Here is a tiny trained network, its code and every weight. The questions are about switching its units off for an input and a target symbol, where a switched-off unit gives its printed mean instead of its output.

import numpy as np


def w(rows, s, z=0):
    codes = np.array(rows[::2]) - 128.0
    scale = np.full(codes.shape[1], s)
    scale[-1] = z or s
    return codes * scale


def f(y):
    return np.maximum(y, 0)


def softmax(a):
    e = np.exp(a - a.max(-1, keepdims=True))
    return e / e.sum(-1, keepdims=True)


def log_softmax(a):
    a = a - a.max(-1, keepdims=True)
    return a - np.log(np.exp(a).sum(-1, keepdims=True))


def net(x, mask):
    ids = ['βεζξπτω'.index(c) for c in x.split()]
    T = len(ids)
    res = E[ids] + P[:T]
    u = 0
    for l in range(2):
        r = res
        for j in range(2):
            rows = slice(2 * j, 2 * j + 2)
            q, k, v = (r @ M[l][rows].T for M in (Q, K, V))
            z = softmax(np.where(np.tri(T) > 0, q @ k.T / 2**0.5, -1e9)) @ v
            o = O[l][rows]
            res = res + np.where(mask[u + j], z, o[:, -1]) @ o[:, :-1]
        u += 2
        y = f(res @ A[l][:, :-1].T + A[l][:, -1])
        res = res + np.where(mask[u : u + 12], y, B[l][:, -1]) @ B[l][:, :-1]
        u += 12
    return log_softmax(res[-1] @ U[:, :-1].T + U[:, -1])


Q, K, V, O, A, B = {}, {}, {}, {}, {}, {}
E = w([
[85,178,167,91,125,156,95,153,131,138],'β',
[113,121,168,164,103,161,174,152,219,172],'ε',
[66,177,132,51,140,225,21,177,183,112],'ζ',
[82,172,158,192,114,85,216,104,96,48],'ξ',
[60,102,125,67,128,164,217,205,204,143],'π',
[181,149,164,16,121,169,145,130,125,157],'τ',
[178,120,2,160,141,185,108,180,53,140],'ω',
],0.012)
P = w([
[95,62,155,151,46,33,70,97,125,137],'0',
[121,126,152,142,42,81,105,147,157,141],'1',
[125,140,132,132,95,78,137,177,143,146],'2',
[137,130,159,125,146,115,140,181,139,146],'3',
[148,152,181,129,177,132,149,196,108,161],'4',
[182,143,158,143,197,162,163,179,123,183],'5',
[211,110,89,153,211,213,166,152,153,155],'6',
[170,124,135,128,118,228,139,154,79,54],'7',
[156,137,139,148,1,198,119,164,146,33],'8',
[108,120,135,69,18,90,53,163,159,59],'9',
],0.0079)
Q[0] = w([
[153,160,189,133,231,155,211,2,77,119],'0.h0',
[99,203,171,147,135,228,151,193,126,58],'0.h0',
[192,179,134,162,255,246,146,179,193,230],'0.h1',
[150,122,104,168,197,101,121,46,22,87],'0.h1',
],0.0057)
K[0] = w([
[121,130,137,146,231,91,82,158,133,222],'0.h0',
[171,114,91,148,248,190,182,107,96,136],'0.h0',
[169,176,150,128,254,165,184,187,93,183],'0.h1',
[69,150,135,133,125,56,116,114,180,185],'0.h1',
],0.008)
V[0] = w([
[96,161,213,127,165,126,47,78,182,254],'0.h0',
[81,194,207,62,78,41,162,79,128,65],'0.h0',
[179,148,149,8,164,127,177,110,163,140],'0.h1',
[32,105,185,115,148,116,173,176,202,85],'0.h1',
],0.0062)
O[0] = w([
[109,10,154,125,118,97,90,155,109,104,70],'0.h0',
[95,113,171,131,106,178,143,88,78,122,2],'0.h0',
[105,93,163,86,80,157,168,103,144,34,93],'0.h1',
[64,88,80,140,104,173,95,117,187,160,92],'0.h1',
],0.011,0.0055)
A[0] = w([
[120,80,126,121,56,184,84,118,222,121,213],'0.n0',
[143,167,138,138,192,103,146,155,134,162,176],'0.n1',
[104,157,126,60,137,254,170,95,148,204,162],'0.n2',
[125,116,105,191,121,141,157,130,98,111,152],'0.n3',
[173,132,67,150,145,101,86,127,16,166,217],'0.n4',
[115,207,98,108,116,186,92,113,180,110,156],'0.n5',
[144,73,79,165,153,190,134,155,103,203,223],'0.n6',
[147,160,218,127,160,97,142,139,132,134,208],'0.n7',
[100,131,175,108,164,88,198,190,156,157,171],'0.n8',
[144,104,127,56,89,148,141,144,174,101,200],'0.n9',
[130,123,86,157,133,217,65,147,124,178,150],'0.n10',
[64,104,193,147,66,166,124,113,99,140,253],'0.n11',
],0.0061,0.002)
B[0] = w([
[12,101,180,166,157,85,114,214,103,23,202],'0.n0',
[167,125,112,124,65,130,139,134,176,155,243],'0.n1',
[28,196,159,62,101,104,140,34,48,135,189],'0.n2',
[107,170,208,140,178,158,180,149,34,127,162],'0.n3',
[62,123,99,72,145,170,136,191,56,130,255],'0.n4',
[163,215,104,78,180,170,117,66,162,57,224],'0.n5',
[35,153,79,195,125,147,137,201,17,99,233],'0.n6',
[240,147,93,132,78,212,139,122,183,146,179],'0.n7',
[121,103,56,124,45,164,179,102,204,223,194],'0.n8',
[62,79,185,84,75,191,98,178,74,118,186],'0.n9',
[69,255,142,173,165,137,87,153,60,125,227],'0.n10',
[93,97,147,167,143,75,124,48,21,48,174],'0.n11',
],0.0042,0.006)
Q[1] = w([
[140,78,159,106,133,43,98,69,175,136],'1.h0',
[78,73,141,146,116,148,142,97,107,98],'1.h0',
[71,141,143,130,119,92,111,159,112,89],'1.h1',
[125,146,63,156,104,193,156,235,1,132],'1.h1',
],0.0069)
K[1] = w([
[71,90,150,119,132,73,68,130,92,132],'1.h0',
[87,73,141,156,75,118,112,163,145,179],'1.h0',
[125,120,168,51,117,170,61,123,115,109],'1.h1',
[254,154,121,130,147,190,122,125,151,139],'1.h1',
],0.0067)
V[1] = w([
[132,132,112,116,123,194,73,112,52,110],'1.h0',
[175,167,116,166,124,107,110,114,186,109],'1.h0',
[119,86,91,228,139,118,192,124,116,125],'1.h1',
[84,173,78,93,225,157,3,159,90,54],'1.h1',
],0.0059)
O[1] = w([
[255,131,135,98,163,155,64,123,176,138,168],'1.h0',
[90,51,163,184,179,105,174,142,135,71,125],'1.h0',
[105,169,70,135,92,51,133,92,123,163,117],'1.h1',
[123,163,169,116,214,176,133,136,162,161,254],'1.h1',
],0.0084)
A[1] = w([
[137,127,245,80,224,221,93,161,183,99,160],'1.n0',
[211,158,111,32,149,85,83,141,77,122,134],'1.n1',
[79,126,166,226,184,187,198,95,58,108,192],'1.n2',
[191,176,168,42,126,126,68,125,70,125,197],'1.n3',
[173,252,195,60,154,184,89,60,185,148,167],'1.n4',
[101,139,102,114,21,142,213,21,141,171,151],'1.n5',
[191,196,141,25,111,179,161,96,210,148,178],'1.n6',
[136,74,172,132,115,202,107,102,28,34,251],'1.n7',
[151,204,114,114,117,132,188,161,155,200,197],'1.n8',
[136,156,67,60,53,155,106,188,168,180,161],'1.n9',
[41,90,162,92,106,183,164,28,218,16,102],'1.n10',
[57,171,187,123,141,143,156,57,187,80,83],'1.n11',
],0.0044,0.002)
B[1] = w([
[152,79,172,170,105,100,84,178,140,244,255],'1.n0',
[178,124,103,73,56,175,112,150,135,156,192],'1.n1',
[114,175,201,209,192,69,179,90,124,129,167],'1.n2',
[205,125,88,118,87,84,126,105,164,133,202],'1.n3',
[129,149,105,179,60,67,144,135,129,174,254],'1.n4',
[231,126,141,99,195,197,58,88,194,191,147],'1.n5',
[115,120,69,100,66,53,199,161,116,106,223],'1.n6',
[237,71,198,75,184,44,190,132,9,27,162],'1.n7',
[188,137,93,109,156,155,87,17,138,125,237],'1.n8',
[67,121,50,95,99,173,67,153,196,169,204],'1.n9',
[135,130,170,36,55,213,253,144,86,73,158],'1.n10',
[79,151,160,103,130,147,208,76,97,113,160],'1.n11',
],0.0045,0.0096)
U = w([
[188,90,134,124,134,107,66,90,101,85,154],'β',
[90,89,82,207,4,7,130,218,80,110,154],'ε',
[175,66,210,173,187,156,83,175,188,120,100],'ζ',
[112,243,196,175,149,68,202,21,92,145,141],'ξ',
[35,163,98,61,107,229,138,102,147,107,2],'π',
[215,55,149,56,53,179,172,141,93,61,125],'τ',
[196,139,16,77,60,169,68,93,242,177,174],'ω',
],0.0041,0.0023)

Each question gives the input, a string of symbols that net reads in full, and the target symbol t.
The units are the heads (2 rows each of Q, K, V and O) and the neurons (one row each of A and B). Each row of codes is followed by its name. A weight is (code - 128) times the scale printed after its matrix; where a second scale follows, it is the last column's (O, A, B and U).
mask holds one flag per unit, layer by layer, with each layer's heads first. A switched-off unit (its flag False) gives its mean, the last column of its rows in O or B, instead of its output. The means were averaged over made-up inputs and are rounded, as every weight is.
A unit's drop is (log p(t) with every unit on - log p(t) with that unit switched off) / (log p(t) with every unit on - log p(t) with every unit switched off).
The circuit of an input: a set's keep is (log p(t) with only the set's units on - log p(t) with every unit switched off) / (log p(t) with every unit on - log p(t) with every unit switched off). Starting from the 12 units with the biggest drops (on a tie, the unit counted first), units are removed one at a time, each time the one whose removal leaves the highest keep (on an exact tie, the one counted first), for as long as the keep stays at least 0.8.
circuit, biggest first: the units of the circuit, biggest drop first
top k neurons: the k neurons with the biggest drops, biggest first
top k neurons in layer l: the k neurons of layer l with the biggest drops, biggest first
heads that matter: for each layer, one digit per head in row order, 1 if its drop is at least 0.15 and else 0, layers parted by /
input ω τ ζ ω τ ζ ζ ω, target τ: top 2 neurons in layer 0 => (0.n7; 0.n6)
input ω ε π ω ω τ ζ ω, target τ: circuit, biggest first => (1.h1; 0.h1; 1.n7; 0.n6)
input ω π ε ε, target ε: top neuron => (0.n0)
input ε ζ ε ω ξ ζ ε ζ β ζ, target ζ: top 2 neurons => (1.n0; 0.n0)
input β τ π, target τ: circuit, biggest first => (0.h1; 0.h0; 1.h1; 1.n10)
input ξ ζ ε, target ξ: top 2 neurons => (1.n2; 0.n11)
input ε ζ ζ, target ζ: circuit, biggest first => (1.h1; 1.n0; 0.h0)
input ε ξ ω ω ζ ζ ω π ω ξ, target ω: circuit, biggest first => (0.h0; 0.h1)
input ε ε ε, target ε: circuit, biggest first => (0.h0; 1.h1)
input ω ζ ω ζ τ π ζ ζ, target τ: heads that matter => 01 / 00
input ε ζ ε β, target ζ: heads that matter => 11 / 01
input ω ω ω ξ ξ ω ω β, target ω: heads that matter => 10 / 00
input ζ ω ε ζ τ ω π ε τ, target τ: heads that matter => 01 / 01
input ζ ξ τ ε, target τ: heads that matter => 11 / 00
input ξ ω ζ ε ω ω ω ε ξ ε, target ξ: heads that matter => 10 / 10
input ζ ζ ε π, target π: heads that matter => 01 / 10
input π ω ω ω τ, target ω: heads that matter => 00 / 00
input ω ε ω β, target ω: heads that matter => 00 / 00
input ω ζ ζ ω, target ζ: heads that matter => 01 / 01
input π β ω ω ε τ ζ ε, target τ: top 3 neurons => (1.n10; 0.n9; 0.n10)
input ζ ε ε, target ζ: heads that matter => 11 / 01
input ω ω ξ ξ π, target π: heads that matter => 11 / 10
input ζ ω ε β τ π ω, target ε: top 2 neurons => (0.n6; 0.n7)
input ω ω ω ε ζ ζ ω, target ε: top 3 neurons => (0.n7; 0.n6; 0.n4)
input ω ω ξ ω, target ξ: heads that matter => 10 / 10
input ε ξ β ω τ β ε ξ π ε, target π: top neuron => (1.n10)
input ξ π β ω ξ τ ζ, target τ: top 3 neurons => (1.n10; 1.n7; 0.n9)
